Each row is followed by its class.
[  7  30 -38 -51   0 -27   8   5 -14  26   6   5  51  37   8  98  29 -46
  26 -65  70 -13  35  35 -15  32  55  29 -31  10 -33 -20  16 -39  28  48
   2   9  18 -31 -34] -> Q_185
[ 11   7 -24 -67   6 -50  13 -18  -9  22  22  24  59  89  18  33  44 -46
  43 -37  68  -4  42  21  -9  48  52  24 -23  11 -23 -10  19 -39  71  20
  39   0  27 -35 -52] -> Q_185
[ -2  25   3  -6   7 -32   9 -34 -17 -56   3  -4  28 -20 -31  48  -7   4
   2 -67   6 -12  37 -10  -8  14 -11 -34 -15 -38   2  13 -39 -47  16  12
 -24  12 -35  36 -30] -> Q_198
[-22  18 -50  -5   4 -31  26  -1  45  17  30  31  43  13  -8   5  36  -6
 -42 -41  44  14   7  51  -2 -19  46  16 -56  -9 -18 -22  24  29 109  19
  70 -50  20   0 -45] -> Q_670
[ -9 -14 -37  12  -2 -33  20  -6 -13 -40   1 -14  53 -11  -8  38   5  -4
  23 -69 -14   0  54  10 -29   3 -18 -12 -29 -17 -10  -4 -35 -45  42 -30
   2   2 -22  48 -42] -> Q_321
[ -4   0 -38 -45  31 -32   8   5   4  30  39  35  62  22 -11  26  38 -39
   1 -52  61  27  32  35 -29  28  31  20 -47  30 -37 -23  27   0  78  36
  60 -24  24 -26 -41] -> Q_185
[-17  30 -52 -66   2 -76   8  34  23  10  24 -11  75 -17  23  32  25 -24
 -23 -57  56  34  22  63 -27  32  33   7  22  83 -44  -2   3  16  47  21
  32   4  25   1 -39] -> Q_670
[-20  -3  -7  20  -9 -32  29 -27 -36 -51   7  17   0   6 -48  73  25 -18
  20 -59  11   2  70  -2  -1  26 -25 -26 -21 -57  11   2 -12 -42  -7  -7
  -3  34 -32  45 -40] -> Q_185
[-27  -7   8 -10   6 -14   3 -21  -7 -12   8 -34   9 -44 -21  44   9  -2
  22 -56 -20   9  19   8 -16  -4 -25 -43  -9   0   1  -2 -23 -44  15   9
   3 -11 -23  42 -22] -> Q_199
[  2  39 -46 -70   8 -61  33  -4  29  17  16  46  28  -2  -8  35  17 -16
 -12 -57  70   2  25  42  -6 -24  20  -1 -17  20 -51  15  -1  24  57  39
   9 -62  24 -49 -15] -> Q_20
[ -2  57 -87 -75  -1 -21   6 -22 -13 -15  31  12  25 -41 -18  28  19   9
   1 -59  52 -12  -8  82   5 -10  26   7 -14  -2 -42 -20  11 -31 114  38
 -21 -28  18 -31   3] -> Q_199
[-17  17 -25  15  -8 -28  10 -22 -26 -37  17 -28  13 -44 -39  52 -10  -2
   4 -52 -28  -9  13  13 -20  -8 -34 -29 -33 -13   5 -14 -16 -70  25   2
 -20  26  -7  51 -29] -> Q_882
[-15  19 -40  -3   0  -7  11 -20 -14 -66  -4 -23  19 -29   9  49  19 -15
  21 -48 -15 -24  49 -18 -12  -8  -7  -3 -12 -32  -4  10 -18 -49   8   0
  -4   4 -40  27 -35] -> Q_323
[ -4  64 -28 -35   4 -40  24  32 -11  12   2   9  26   5  10  56  42 -39
  57 -62 -27   2  61  55 -21  24  58  29  -5  -4 -49 -19   6 -43  17  42
 -18 -68   1 -56 -47] -> Q_185
[ -5   2 -64 -32 -19 -59  25  40 -10   5  13   6  94  58   1  44  18 -26
  18 -46  85  -2  41  31 -45  47  30  -6  -5  -4 -53 -35  31 -18  13  -6
  33  30  19  27 -93] -> Q_882
[-16  60 -52 -68  26 -54  41  20  17 -13 -14  63  40  48  29  41  27 -12
  11 -42  60 -20  59  28 -10  20  71  -3   0 -26 -71  -3  -4 -12   7  22
  14 -53  17 -30 -44] -> Q_108
[-20  48 -63 -33  -8 -31   8   4   3  10  10  -2  62  65  32  16  28 -26
  14 -45  11 -24  27  41   9  11  50  20 -23 -16 -46 -24  11 -28  10  35
   0  -2  28 -46 -64] -> Q_882
[-11 -20 -18 -13  10 -24   7 -42   4 -40  22 -36  14 -43 -17  40  -5 -14
  -1 -63   2   0  49   3 -12  -4 -26 -28 -27  -2   0 -10 -44 -49  42  -4
  14   3 -22  30 -28] -> Q_198
[ -8  38 -13 -41 -30 -69  20  45  27  25  -1  11  12  40  15  49 -19 -20
 -11 -25  30  -8   1  33 -21  26  65  18  22  51 -22  -1   0 -11  11  -2
 -16   2  35 -26 -47] -> Q_670
[ -9  46 -52 -57  30 -44  14  27  16   6  22   5  59  53  36  32  26 -18
  -4 -63  27 -24  36  54  -2  12  64  -4   8   7 -41  -1  -3  17  38  18
 -35  -7   6 -48 -66] -> Q_565
[ -4  42 -47 -53  -5 -33  23  16  21  14  54   1  42  38  36  33  27 -17
  13 -48  38  -6 -11  55  -6   2  57  16 -49  27  -4 -29  24 -17  85  25
  36 -21  16 -38 -43] -> Q_503
[-21  -6 -33  23  14 -38   6   0 -15 -31  -6  -9  32 -36 -37  31   3  -4
  -7 -57 -30  10  24  19 -13  -7 -21 -24 -41  10  -1  -7 -27 -38  35  -4
   5  -4  -6  35 -23] -> Q_321
[-11  -2  -8   0  11 -35 -14  -7 -11 -62   9   8  25 -26 -26  35   8  -1
  26 -68 -20   9  11 -10 -12  14 -42 -36 -20   1  23  -7 -10 -35  27   5
  24  -4 -14  60 -34] -> Q_139
[-34  -2 -42  18  -4 -32  18 -12 -21 -67  17   0  18  -7  -1  45  16  -8
   1 -56 -37 -10  56  -3   5   8 -29  -9  -3 -40   4   6 -43 -23 -20   7
 -25  15 -35  16 -35] -> Q_20
[-27 -12 -39  23  12 -18   1  -7 -24 -36  19 -42  11 -35 -25  59   8 -22
   9 -21  -6   1  14  15  -5 -19 -45 -40 -26  -8  26 -21  -4 -45  -1  -5
  -5  40 -12  35 -31] -> Q_882
[-18  15 -24  15  -2 -37  16  -3  -9 -36   2 -12   6 -38 -33  56   3  -1
 -12 -35 -28  12  21  29 -10  -5  -7 -16 -21 -28  16  12 -18 -33  48 -11
  -7  15 -29  61 -31] -> Q_670
[-26  36 -47 -30   5 -67  40  30  20 -14  45  26  64  21  43  32  20 -29
  22 -52  14  -5  34  25 -37  22  29  13  15  40 -22 -11   1  -9  -3   7
  23 -30  -2 -34 -74] -> Q_20
[-19   4  -5   4  -2 -62   1 -35 -10 -42 -12 -11  -7  -8 -16  37  -2  -9
  17 -57  -1  -8  36 -15  -4   0 -37 -48 -23 -38   9 -12 -41 -29   2  12
   4 -17 -26  34 -30] -> Q_108
[-34  37 -29 -58 -15 -63  35  57  17  24   7   7  51  22  37  51 -10 -23
  15 -60  30  -1  70  26 -25  37  55  23  -3  29 -70  -7 -44 -53  -5 -18
   5   0   3 -39 -51] -> Q_321
[-19   0 -12  14   3 -38   8 -23 -15 -54  -3 -20  17 -35 -27  56   4 -17
  14 -63 -29   1  38   7   1  15 -24 -29 -28 -18  23   0 -18 -60   6   5
  18   5 -29  47 -37] -> Q_198
[-12   7 -20  16  25 -24  11 -28 -18 -42   5 -13  21 -18 -30  29   7 -27
   9 -57  -8  -4  49  -1   3  -4 -12 -38 -13 -51  35   9 -11 -37  56 -10
  -5  14 -48  43 -38] -> Q_565
[ -7  22 -47 -60  16   0  24  -4  38  24  45  10  52 -14  17 -41  14  11
  -7 -41  40  24  37  32 -27 -11  17  23  -3  47 -46 -30 -17   1 108   3
  66 -31   1 -16 -13] -> Q_199
[-18  23 -45 -53  21  19  21 -16  -1 -14   3  30  55  13  -3  17  41  -2
  -1 -64  57   2  -7  42  -7  24  62 -32  -2  17 -73  -8  18  -7  45  82
 -11 -37  24 -21 -31] -> Q_199
[-19   2 -37  18  -6 -20   1 -14 -14 -38  16 -49 -19 -29 -19  37   3 -14
   4 -53 -51  22  37  16  -9  -7 -27 -27 -25   2  39 -13 -37 -28  16  26
   9  10 -45  24 -31] -> Q_503
[  8  14 -25 -26 -13 -51   3  29  -3  -3  -2  30  67  91  15  24  13  -6
 -26 -48  39 -27  45  25  15  43  55   9   1 -49 -43  19  -5  31  42 -14
 -37  28   6 -16 -36] -> Q_565
[ -7  29 -71 -71  26 -20   3 -14 -10  12  43  24  58 -27  -3  27  31 -28
  23 -32  64  -7  46  65 -28  28  38  22  -4  17 -45 -25  13 -52 112 -10
  19 -26  37 -19  -6] -> Q_929
[-28  11 -17  20   2 -25  23  -4  -1 -45   1  -1  25 -31 -19  52  10  -2
   2 -59 -16  -2  16  -2 -11  -2  -7 -11 -30   6  36  -3 -22 -60  16  -1
  15  29 -32  86 -29] -> Q_670
[ -8 -11 -22   4   8 -37   4 -11 -36 -38   3   5   6  15 -37  69  24  -7
   6 -48  14   2  43   8  -4  17 -24 -22 -28 -16  11  -9 -21 -31   7  -1
  -4  43 -21  35 -33] -> Q_185
[ -2   9 -54 -45   7 -27  20  12  19  25  49   2  95  39  32   2   8 -15
 -17 -31  31 -15  60  41 -31  33  58  41 -32  11 -85 -28 -31 -14  87 -13
   4  -3  43 -45 -33] -> Q_321
[-24   9 -23  10  18 -48  -1 -13 -18 -48  -8   9  -1  -5 -23  21   4   9
 -10 -61 -37   0  27  12  29   0 -18 -45 -30 -39  31  13 -12 -32  49   9
  -8  19 -48  45 -51] -> Q_565
[ 30  17   2 -79  11  -8  38  32  24  29  17   4  64  48  41  70 -14 -20
  35 -42  33 -16  57  11 -37  48  64  26 -29  10 -70  -4 -21 -36  33  37
  -6 -14   8 -21 -41] -> Q_198
[-20  -6 -13  -9  13 -23  13 -28  -6 -31  18 -21  15 -10  -9  65  -2 -14
   0 -89  -1  -7  41   2   0   6 -14 -34 -38 -25  19   9 -30 -41  54   6
   8  20 -40  53 -33] -> Q_565
[ 24  53 -70 -57   4 -10  12   5  -1 -12  32  18  64  34  47  33   1  -2
  -7 -13  36 -12  55  38 -16  42  70  23 -18 -22 -50 -16  13 -24  65  39
  -4  22   6 -18 -42] -> Q_503
[  7  44 -56 -57 -16 -41   8  46  34  -8 -11  28  30  28  21  57  11 -30
   3 -82  27   3  27  43   8 -12  42  23 -17  39 -46  14 -11   8  24  37
  19 -44  26 -38  -3] -> Q_139
[-19  23 -29   0 -19 -25  26  11  -3 -52   1 -16  19 -12   3  53  12  -2
   3 -59 -10 -21  38 -10 -16 -15  -8   1 -25 -22 -14  11 -36 -34  10 -32
   1  18 -48  27 -35] -> Q_323
[-11   4 -41  11   1 -12   5 -12 -24 -27   9 -32  19 -36 -20  75  10 -21
  16 -41  -5   6  42  43  -8 -13 -24 -22 -24 -18  17  -3  -8 -46  46 -10
   9  28 -25  54 -19] -> Q_929
[-16 -18  -7  12   3 -10  12 -11 -22 -32  11 -27  47 -38 -10  44  20  -5
  43 -59 -21   5  37   3 -20  20 -40  -6 -22 -27   5   5 -18 -35  16  -3
  -9   7 -26  51 -18] -> Q_321
[-20   8 -41   5  16 -47 -24 -37  19   2  19  28  98 -25   7 -16  26 -33
  -3 -74  66   8  37   4 -18  14   9   5 -23  33 -17 -29   4  -9  80   6
  54 -58  27 -31 -19] -> Q_321
[ -3  24 -52 -36   2 -33  22 -16   5 -17   8  41  23  33 -13  18  25  -4
  20 -88  71 -11  26  27  -9  24  12   0  17  -4   1  -6  15  30  60  10
  12 -36  -4  -5 -32] -> Q_565
[-24   4 -44   0  -1 -33   4 -32 -28 -68  -1  -1  26 -16  -3  28   3  -1
  27 -76 -13  -9  37   3  -5  14 -21 -19 -16 -33  -4   7 -34 -56   1   4
 -26  -1 -19  28 -33] -> Q_321
[ -3  41 -52 -92   1  -7  21  65  19  -1 -16  29  25  57  35  47 -14 -18
   9 -60  13  -7  41  18  -2  29  68  35 -17  35 -80  -4 -45 -45  -3  25
   2  11  16 -31 -17] -> Q_139
[-25   2 -46  17   0 -40   2 -28 -30 -66   1  -8  28 -23 -11  16   0  -3
  19 -64  -8   8  29   5 -15  12 -28 -23 -11 -22  13   0 -33 -52  31 -21
   6   2 -35  33 -37] -> Q_321
[-22  16 -24  17   3 -37  13   5 -15 -52 -10  12  16 -33  -5  56  -6   6
 -17 -40 -35  -7  45  -5  20  -2 -35 -23 -22 -20  -9   1 -33 -34 -34   6
 -24  28 -27  34 -11] -> Q_20
[  2  35 -80 -22 -18 -22  36  34  22 -17  15  11  89  26  25  27   9 -19
 -20 -65  70  -2  69  31  -8 -27  52   5 -17  -2 -52 -11 -27 -17  58  23
  22  18 -32  -6 -40] -> Q_199
[-18  21 -35 -57  35 -46  18 -15  41  48  23   7  61  30  12  21  37 -34
 -10 -57  76  -9  36  48  -8   9  45 -16  -3  48 -27 -19  13  14  87 -19
  40  -8  21 -33 -56] -> Q_565
[-13   2 -11   9  -2 -36 -13  -5 -16 -51 -18  24   9  -7 -38  55  11   1
   9 -53 -25  -7  22  -7   8  17 -12 -27 -35 -27  11   2 -17 -54  20  10
  10   4 -12  54 -25] -> Q_139
[-21  35 -70 -38   9 -16  18  -4  18 -16  23  23  56  24  10  -5  54 -23
  11 -51  41 -35  40   6 -30  -5  61  42  -6 -16 -37 -18  15  -9  57  -1
  34 -58  14 -43 -64] -> Q_323
[ -8 -31 -22  26   8  -2  -2 -50 -31 -18  12 -24   1  -4 -36  68  30 -25
  20 -45  -2   8  26  11  -8   5 -33 -13 -55 -31  32 -24  10 -36  43  20
  28  24 -21  42 -36] -> Q_185
[-13  28 -34  -5  -2 -32   2 -10 -23 -58   9  -7   7 -40 -16  51  18  12
  -2 -66 -31   6  33  22   5   9 -20 -34 -30  -2  11   6 -27 -34   0  44
 -23  21 -34  45 -11] -> Q_503
[-30  24  -8  -9  -9 -44  22 -24 -14 -56  -4   2  -9   0 -10  45 -13   6
   3 -56 -18 -25  48 -20  -5   6  -7 -20  -3 -62  -1  11 -46 -56   2  -3
 -28  21 -28  37 -42] -> Q_108
[ -3   8 -57 -55  -7 -40  34 -23  19   3   0   6  38  73  31  35  11 -43
   8 -51  42 -14  43  32 -17  32  50   9 -11  14 -53 -11 -11  -8  59  29
  25 -14  33 -34 -48] -> Q_108
[-10  64 -47 -42   1 -60  19  23  22  44  32 -17  66  38  18  43  28 -42
  33 -70  28 -11  12  51 -33 -20  43  19 -33  29 -25 -27  -4 -21  38  21
  27 -52  15 -51 -57] -> Q_882
[ -6  41 -57 -71  17   3  10  11   3   1  34   9  65  41  40   7  10 -26
  -1 -51  23  -6  54   9 -14  41  68  31 -19  21 -41 -11 -33 -38  28  56
 -14  37  -7 -43 -35] -> Q_503
[-29  -3 -23  11  -9 -26  16  -8 -18 -46  19 -33  20 -13  -3  51  -2 -18
  26 -56  -2   6  44  -7  -6  -1 -46 -34 -29 -31   7 -10 -32 -54 -18  -7
   8  32 -35  47 -33] -> Q_882
[-26  27 -46 -48   6 -12 -11  -1  -6  21  34 -19  43  12  24  48  20 -37
  20 -57  13 -15  24  50 -21  15  50  31  -5   3 -25 -13  -1 -41  46   8
   2 -23  30 -36 -31] -> Q_929
[-18  -5 -17 -12   4  -7   1   8  -1 -48 -10   3 -18 -13 -24  36  -7   2
  12 -55 -23   4  42 -20   3  -5 -23 -19 -23 -15  -1 -12 -47 -50  12   0
  11   5 -22  38 -20] -> Q_139
[ -5  15 -34  -8   9 -24  33  -3  25  32  24   3  47  31 -16  17  37 -17
 -10 -60  26 -22  16  48 -24  -8  59   3 -41 -21 -20 -25  17   0 105  -7
  31 -42   2   3 -52] -> Q_565
[  8  43 -44 -53   3 -54 -10 -14  35  34  37 -32  70  21  34  30  12 -13
 -17 -62  29 -21   7  52 -26   1  34  33 -24  57 -26 -24 -30   3  47  24
  23  -6   9 -43 -37] -> Q_198
[-11  10 -29  -8  13  -1  12 -10 -19 -38  19 -33  -1 -38 -23  49  17 -19
  15 -52 -32   8  50   7  -9  -6  -5 -17 -37 -11  19  -6 -41 -57  27  28
  -5   1 -34  30   2] -> Q_503
[-11  -1 -40  27 -15 -39   8  -5 -21 -50  -6 -11  37 -21 -18  37 -14   8
  10 -73  -8  -3  40   5 -24  -1 -35 -15 -29 -36  -2 -12 -39 -41  19 -38
  -5  13 -33  53 -38] -> Q_321
[-19   3 -17  -4   3 -28  13 -23 -21 -83   7 -18  32 -18   9  49   4 -11
  16 -58 -31 -12  45   1   7  30 -11 -29  -1  -7   5  14 -34 -71 -18  12
 -28  44 -35  35 -40] -> Q_198
[-11  42 -53 -48  25 -29   2  18  -4  32  31 -21  72 -27  21  -1  42  -8
  37 -27   2 -15 -20  69 -43  14  47  32  -5  43 -42 -40  16 -37  59   6
 -14 -42  25 -42 -35] -> Q_321
[-22  -4 -45  10   1 -17   3  -2 -40 -46   3 -19 -13 -27 -30  50   8  -4
  23 -36 -38  -2  36  35   0  -3 -22 -23 -26 -35  15 -14 -21 -71  28 -12
  -2  12 -22  57 -22] -> Q_929
[-26  22 -14   4  -1  -7   9 -16 -13 -55  -3  -4  22 -22   6  41   8  12
  22 -62 -18 -15  19  -3  -1 -14  -7 -37   2 -17   9  13 -33 -58 -19  15
 -32  18 -53  41 -27] -> Q_199
[-18  -4 -25  -4   1 -49  -9 -26 -14 -50 -12  -8  15  -6   5  56 -23  -8
  -9 -54  -9 -14  67 -18  -5  19 -29 -24 -15 -39  -9  -4 -47 -40   6  -3
 -13  33 -16  41 -31] -> Q_108
[ -3 -13 -12   6   0  -7  -6   3   5 -36  -5 -20  15 -10  -3  68   1 -23
  38 -56 -19  -8  64 -23   2  -5 -30 -17 -29 -24  13 -17 -35 -44  10   2
   5  15 -27  37 -30] -> Q_139
[-29  69 -28 -37  12 -37  29  64  23  17  11  26  70  24  30  24  47 -15
  30 -32   5 -28  64  34 -13  -2  86  22  42  26 -42 -11 -20 -36 -10  -1
 -28 -28  -3 -60 -46] -> Q_199
[-10  34 -33 -19  24 -22  22   7  -3  16   8  51  13  32 -24  24  13 -28
  20 -36  59  18  42  14  -4  16  21   9 -47 -30 -18 -47  27 -12  31   8
  63 -32   1 -27 -47] -> Q_185
[-26  -2   0  11  22 -23   7 -39 -19 -54   8 -18  -4 -30 -23  24   8   0
  -4 -65 -35  -3  14   8  18  13 -28 -63 -19  -7  20   3 -19 -35  34  16
 -19  15 -28  48 -22] -> Q_565
[-22 -11 -13   8   5 -29  19 -23  -2 -54   1  -4  27 -16 -20  55   7 -18
  17 -68  -2  -7  65  -8  10   7 -31 -24 -38 -38  16  -2 -30 -52  -6 -18
  25  16 -35  51 -33] -> Q_198
[-18   2 -10  -2  12 -27  17  -9 -25 -36  34 -28  28 -38 -31  45   8   8
  24 -58 -28  12  11  10 -23  -1 -54 -34 -46 -12   7 -11 -12 -51  30   9
  10  10 -14  74 -30] -> Q_882
[ 12  44 -74 -52  26 -15  23  35 -12 -15  67   3  72 -11  -3   9  41   2
  -9 -15  25   1  20  71 -31  38  34  17   6  56 -36 -34   6  11  70  22
 -24  29  21 -20 -10] -> Q_503
[-24  -5 -36   1  -5 -32  28 -10   1 -28  20 -18  20 -32   6  58  23 -15
   4 -40   9 -10  36  12 -10 -18 -23 -15 -11 -13  -3   1 -22 -26 -10   0
  -3  16 -36  24 -29] -> Q_20
[ -9  19 -62 -26   5   8  34   4 -22 -13  12   5  53  44  -4  60  46 -47
  53 -55  40  -3  67  52   0  24  43  13 -20 -46 -27 -20   4 -37  83   5
  22 -18   3 -12 -32] -> Q_929
[-23  22  -2   0   4   0  32 -14 -11 -42  -3 -21   3  -7 -19  59   0 -20
  35 -59 -21   6  43   0   0 -25  -1 -39  -5 -41  15  20 -38 -55  21  -4
  -7 -13 -45  18 -25] -> Q_199
[-26   5 -39  10  -9 -25  20 -20 -16 -57   7  -2  -4 -23   0  44  -3  -8
   5 -54 -28  -8  38  -4   8 -17 -26 -12 -22 -54   3   5 -35 -44   5   7
 -19   0 -43  16 -30] -> Q_20
[-17  27 -14   1  -9 -20   1 -44 -23 -61   1 -27   8 -27 -18  35  -4  13
  10 -78 -24  -8   6   9  -7 -18 -23 -44   1 -21   5   8 -48 -50  15  -2
 -28  -2 -36  38 -10] -> Q_199
[-18 -21 -14   7   4  -3   9 -31  -9 -11  18 -33  -8 -33 -13  46  -2  -2
   6 -30 -21  -7  19 -15 -28  -4 -28 -14 -15 -18   9 -22 -21 -33  13  27
  -8   0 -23  27 -43] -> Q_20
